A =
[[ 12.93   2.22  12.93  16.66]
 [ -1.33  10.02  -1.33  -0.58]
 [-14.59   5.08 -14.59  -3.85]
 [  8.53  19.44   8.53  11.03]
 [ -6.70   2.56  -6.70 -15.49]
 [-13.68  17.95 -13.68   7.41]
 [-22.17  10.68 -22.17   1.86]
 [ -1.00 -10.30  -1.00   6.61]
 [ -9.17   0.57  -9.17  -2.41]
 [ -1.78  -3.64  -1.78  -3.74]
 [-20.11   3.45 -20.11  -2.64]
 [-17.48  11.43 -17.48  -9.17]
 [ 11.68   1.55  11.68  26.60]
 [ 20.78   0.06  20.78  10.89]
 [ -8.33  -3.97  -8.33   8.74]]
The second entry on the diagonal from the top-right corner?
A: -1.33
The last entry, reading row by row -> 8.74
The 1st entry on the diagonal from the top-right corner?
A: 16.66
The top-left entry is 12.93
The last entry in the row that holds the largest entry: 26.60
The entry just left of 19.44?
A: 8.53
The entry in the bottom-left corner?
A: -8.33
The entry just left of 7.41 is -13.68
The smallest entry in the first column?
A: -22.17
The second entry from the end, reading row by row?
A: -8.33
The entry directly above 0.57?
A: -10.30
The entry just right of 2.56?
A: -6.70
The entry just right of 10.68?
A: -22.17
The smallest entry in the last column is -15.49
The third entry on the diagonal from the top-right corner?
A: 5.08
The entry directly above 8.74?
A: 10.89

Read these off the array that follows. Indices start at 0.
1) Read off the top-left entry.
2) Read off the entry directly above the largest entry.
3) Read off the entry in row 2 and column 0.
4) Read off the entry just right of 94.
5) Read off the entry just right of the largest entry.
6) Read off the entry in row 1 and column 0.
7) Read off the entry at row 1, column 1.
8) Read off the entry just left of 77.
-239 21 -221 -193 202 17 5
-103 -43 -94 -92 23 -33 -34
-48 -69 -42 -51 -50 -53 -50
-407 100 -379 -317 425 77 52
-343 70 -319 -270 340 55 34
157 -164 150 102 -321 -127 -109
191 -180 181 128 -365 -140 -119
-101 -45 -92 -91 20 -34 -35
55 -116 54 27 -187 -90 -80
-453 122 -422 -351 486 94 66
1) -239
2) -187
3) -48
4) 66
5) 94
6) -103
7) -43
8) 425

Questions about the row below.
1) Which number is the entry just right of the smallest entry?
2) Which number is the largest entry?
-247  -284    35  -297  -460    33  -377  -389
1) 33
2) 35

Questions about the grid below. Counting starts at 0.
1) Give the entry in row 1 and column 1.
2) Give the entry in row 2 and column 0.
3) Give the top-left entry.
4) Give the bottom-left entry.
5) Give the entry directly above 45.
6) Give the entry directly below the largest entry.
7) Give the entry directly below 31.
8) Give the entry at row 0, column 1.
array([[36, 37, 29, 34, 46, 49, 29, 49, 31, 32, 42,  1],
       [41, 35, 59, 42, 54, 82, 44, 39, 43, 45, 44, 66],
       [32, 44, 23, 30, 34, 92, 55, 39, 37, 38, 55, 36],
       [42, 50, 21, 54, 42, 36, 55, 39, 36, 37, 51, 42]])
1) 35
2) 32
3) 36
4) 42
5) 32
6) 36
7) 43
8) 37

((16.4, -21.6, -0.8, -4.6, -6.4, -2.9, -8.7, -15.3, -8.5, -2.7, -7.4, 0.3, -21.8, 4.9, -3.6), (-2.5, 3.4, -3.9, -4.8, 17.5, 8.9, -6.1, 2.2, -4.9, -5.5, -1.8, 16.9, 15.8, -9.3, -6.6), (8.5, -7.6, -9.2, 0.5, -6.5, -17.1, 6.1, -3.9, -8.9, -10.0, -6.3, -19.9, -3.8, -7.1, 6.8), (4.1, -10.4, -8.5, -0.8, -26.0, -11.7, -1.2, -6.5, -17.4, -7.4, -11.3, -15.9, -13.8, -1.7, 2.2), (-8.9, -6.6, -5.1, 0.1, 12.1, -5.5, -4.3, 0.7, 10.9, -2.5, 8.2, 8.1, -6.9, -1.7, -2.8), (-14.3, 6.2, -1.0, -6.9, -0.7, -0.5, -6.7, 3.4, -3.6, -0.6, 7.0, -1.6, 1.1, 1.5, -2.7), (1.8, 10.8, 0.6, -3.0, -4.0, -9.1, 4.2, 2.5, -22.6, -11.5, -22.5, -8.1, 8.7, -10.4, 0.0), (-0.9, -15.1, -3.2, -4.0, 10.6, 1.8, -2.6, -12.1, 7.3, 0.4, 4.6, 5.5, -9.7, 7.2, -1.1), (-4.0, 2.1, -5.9, -2.0, 1.7, -3.3, -0.4, 3.5, -9.9, -13.3, -13.0, 4.2, 8.9, -15.8, -2.8), (3.4, -25.0, -2.2, -2.4, -7.4, -9.9, -1.7, -13.0, 20.6, 7.5, 11.2, -6.5, -21.2, -2.7, -2.3))
Give the second smallest entry.
-25.0
The entry just right of 8.2: 8.1
Give the entry just left of -11.7.
-26.0
Give the entry just right of the largest entry.
7.5
Give the entry just left of -5.1.
-6.6
Give the entry just left of the largest entry.
-13.0
Give the 4th entry in reading order.
-4.6
The entry just right of the smallest entry is -11.7
The entry just left of 2.1 is -4.0
The entry just left of -3.0: 0.6
The largest entry: 20.6
The second largest entry -> 17.5
Give the entry just right of 6.2.
-1.0
Give the entry just left of -5.9.
2.1
Give the third largest entry.
16.9

Read these off the row that follows.
1) What is the entry just left of -813?
2) What is the entry just right of -657?
[-706 -813 -657  422 -904 -322 -617  532 -617  753]
1) -706
2) 422

Read these off the grid that follows. Rows and columns are numbered from 0.
1) Which number is the entry directly above the smallest entry?
2) Which number is the entry just right of -498?
3) Which number is the entry at row 1, column 1?
4) Which number is the entry at row 0, column 2?
5) Which number is the entry in the bottom-left corner?
6) Which number is the entry at row 0, column 0?
7) Which number is the top-right entry?
8) Which number is the entry in row 2 and column 1?
-28,-4,724,-309,177,-75,390
-749,-119,127,-472,-282,312,-244
-497,-510,-72,-413,117,181,-242
-515,480,-280,-160,-676,29,-439
-558,-54,517,18,-182,277,-16
-70,-391,761,-24,331,12,370
324,509,431,-478,2,-425,380
-340,-269,-863,-479,-196,-144,-607
501,-439,-367,383,95,-591,-9
-871,39,281,-297,-479,426,-224
-339,-182,391,-270,113,94,22
81,-108,552,-26,142,-174,318
-505,-654,-197,55,-14,243,-307
-593,298,219,-222,-498,211,-152
-61,423,723,-83,-188,-70,351
1) 501
2) 211
3) -119
4) 724
5) -61
6) -28
7) 390
8) -510

Questions about the table below. Rows and columns are numbered from 0.
1) Find the entry in the top-right corner.
2) Find the entry directly below the smallest entry.
3) Find the entry at row 0, column 2.
4) Find the entry at row 2, column 0.
5) Find the entry at row 0, column 0.
6) Find the bottom-right entry.
7) Find the bottom entry of the column that holds the largest entry.
8) Find the entry directly below 71.
-63 87 -248 -180 -336 139 -259 50 -213 -22 325 10 415 230 -109 65
-15 63 -205 24 -353 2 -73 -19 -265 -63 -246 -202 -10 406 245 134
-14 -298 -237 94 342 201 327 91 366 47 315 243 231 278 110 196
359 72 140 4 -360 13 -238 -68 200 -74 92 -18 -90 -8 -156 -420
102 -316 -98 -17 9 326 517 230 375 71 164 -153 396 117 43 -63
176 -313 -39 -51 -213 321 494 201 356 26 80 -219 284 26 -34 -316
163 -248 156 -182 339 -51 344 -6 53 11 35 502 -69 391 -139 80
295 -149 -197 104 -21 -64 -224 287 -59 254 -210 362 -4 43 235 -416
1) 65
2) -63
3) -248
4) -14
5) -63
6) -416
7) -224
8) 26
